Below is a small trained network, with its code and all its weights. Each question gives an input and a class and asks what happens when units are switched off, that is, made to give their printed mean instead of their output.

import numpy as np


def w(rows, s, z=0):
    codes = np.array(rows[::2]) - 128.0
    scale = np.full(codes.shape[1], s)
    scale[-1] = z or s
    return codes * scale


def norm(h):
    return h / np.sqrt((h * h).mean(-1, keepdims=True) + 1e-5)


def f(y):
    return np.maximum(y, 0)


def log_softmax(a):
    a = a - a.max(-1, keepdims=True)
    return a - np.log(np.exp(a).sum(-1, keepdims=True))


def net(x, mask):
    res = np.array(x, float).reshape(1, 8) / 4 @ E
    u = 0
    for l in range(4):
        y = f(norm(res) @ A[l][:, :-1].T + A[l][:, -1])
        res = res + np.where(mask[u : u + 5], y, B[l][:, -1]) @ B[l][:, :-1]
        u += 5
    return log_softmax(norm(res)[-1] @ U[:, :-1].T + U[:, -1])


A, B = {}, {}
E = w([
[121,73,253,148,191,165],'x0',
[149,51,85,134,126,149],'x1',
[130,52,89,125,165,89],'x2',
[122,9,137,137,207,224],'x3',
[106,177,172,135,108,98],'x4',
[47,176,188,174,168,103],'x5',
[168,59,191,49,178,50],'x6',
[165,104,209,116,121,228],'x7',
],0.0043)
A[0] = w([
[103,115,3,125,157,183,121],'0.n1',
[188,133,72,113,153,94,85],'0.n2',
[144,124,155,200,118,224,65],'0.n3',
[242,176,147,53,99,90,3],'0.n4',
[143,62,28,182,97,167,49],'0.n5',
],0.0074,0.0023)
B[0] = w([
[183,100,131,203,78,101,247],'0.n1',
[162,137,170,175,117,230,191],'0.n2',
[102,210,132,105,228,203,254],'0.n3',
[127,163,140,1,44,123,210],'0.n4',
[183,90,60,92,126,153,240],'0.n5',
],0.0083,0.0035)
A[1] = w([
[173,111,118,166,38,89,187],'1.n1',
[153,130,105,65,102,139,158],'1.n2',
[24,205,110,144,101,22,88],'1.n3',
[111,194,151,215,85,27,3],'1.n4',
[171,2,196,38,156,158,191],'1.n5',
],0.0067,0.0021)
B[1] = w([
[159,219,113,85,169,169,199],'1.n1',
[160,101,183,167,75,112,185],'1.n2',
[142,185,66,162,192,107,203],'1.n3',
[151,85,25,2,219,195,180],'1.n4',
[108,192,144,180,119,54,253],'1.n5',
],0.0066,0.0056)
A[2] = w([
[111,87,43,220,216,241,42],'2.n1',
[90,97,210,212,129,254,171],'2.n2',
[166,186,83,254,86,178,249],'2.n3',
[76,141,159,168,143,239,77],'2.n4',
[94,3,246,131,179,28,135],'2.n5',
],0.0063,0.0013)
B[2] = w([
[120,163,159,140,50,136,254],'2.n1',
[58,162,105,122,86,129,226],'2.n2',
[133,18,111,117,184,160,245],'2.n3',
[49,2,176,93,120,153,203],'2.n4',
[171,107,141,199,189,37,200],'2.n5',
],0.0073,0.0052)
A[3] = w([
[117,150,166,97,76,168,252],'3.n1',
[132,145,94,112,136,188,61],'3.n2',
[39,67,207,84,63,205,83],'3.n3',
[1,127,185,160,97,227,99],'3.n4',
[114,100,116,164,163,63,122],'3.n5',
],0.0074,0.0018)
B[3] = w([
[1,94,144,115,53,97,203],'3.n1',
[137,153,242,137,186,74,178],'3.n2',
[67,147,115,127,129,183,233],'3.n3',
[63,54,117,91,173,141,255],'3.n4',
[176,128,222,181,112,75,171],'3.n5',
],0.0088,0.0057)
U = w([
[148,105,199,214,178,10,197],'0',
[8,66,151,135,173,167,143],'1',
[110,223,46,107,231,80,6],'2',
[119,180,173,62,26,79,103],'3',
[223,69,76,183,105,150,167],'4',
],0.013,0.0022)

Each question gives the input, the list of numbers given to net, and the class t.
The units are the neurons (one row each of A and B). Each row of codes is followed by its name. A weight is (code - 128) times the scale printed after its matrix; where a second scale follows, it is the last column's (A, B and U).
mask holds one flag per neuron, layer by layer. A switched-off neuron (its flag False) gives its mean, the last column of its row in B, instead of its output. The means were averaged over made-up inputs and are rounded, as every weight is.
A unit's drop is (log p(t) with every unit on - log p(t) with that unit switched off) / (log p(t) with every unit on - log p(t) with every unit switched off).
The circuit of an input: a set's keep is (log p(t) with only the set's units on - log p(t) with every unit switched off) / (log p(t) with every unit on - log p(t) with every unit switched off). Starting from the 12 units with the biggest drops (on a tie, the unit counted first), units are removed one at a time, each time the one whose removal leaves the highest keep (on an exact tie, the one counted first), for as long as the keep stays at least 0.8.
circuit, biggest first: the units of the circuit, biggest drop first
most important unit: the unit with the biggest drop
top k neurons: the k neurons with the biggest drops, biggest first
top k neurons in layer l: the k neurons of layer l with the biggest drops, biggest first
drop when u is switched off: that unit's drop, to one decimal
input [-4,-7,-4,6,7,-6,-6,-6], class 4: most important unit => 2.n3
input [2,3,2,-3,-6,-6,8,4], class 3: top 4 neurons => (0.n4, 2.n3, 0.n3, 0.n2)
input [-2,-4,-7,-6,1,-1,-3,-3], class 2: circuit, biggest first => (1.n3, 1.n4)
input [-7,-2,-3,6,3,8,1,0], class 2: top 4 neurons => (1.n3, 0.n3, 0.n2, 1.n4)
input [7,5,-2,-4,-4,-8,5,6], class 3: top 2 neurons => (0.n4, 2.n3)
input [3,-1,-7,7,-5,7,8,4], class 0: circuit, biggest first => (2.n5, 1.n5)
input [6,-2,5,-3,4,5,-3,-3], class 2: top 2 neurons => (1.n4, 1.n3)
input [4,8,4,-1,2,-5,3,-4], class 0: top 3 neurons => (1.n5, 3.n5, 1.n4)
input [6,-7,-2,-2,5,7,2,-3], class 2: top 2 neurons in layer 1 => (1.n4, 1.n3)
input [-6,3,2,1,4,6,-4,-3], class 2: top 2 neurons => (1.n4, 1.n1)
input [-3,2,-5,2,8,0,6,-7], class 2: top 2 neurons => (1.n3, 0.n5)
input [5,5,-8,3,-6,-8,-5,-7], class 4: top 2 neurons => (0.n5, 0.n1)
input [-4,0,-4,4,4,8,7,-7], class 2: top 2 neurons => (1.n3, 1.n4)
input [1,3,5,4,-8,2,0,2], class 4: most important unit => 0.n5
input [4,5,8,-6,1,7,-8,-2], class 2: drop when 1.n4 is switched off => 0.4
input [-3,3,3,-3,-2,1,3,3], class 3: drop when 0.n4 is switched off => 1.2
input [4,-3,3,-6,0,-3,6,-1], class 3: drop when 0.n4 is switched off => 2.1
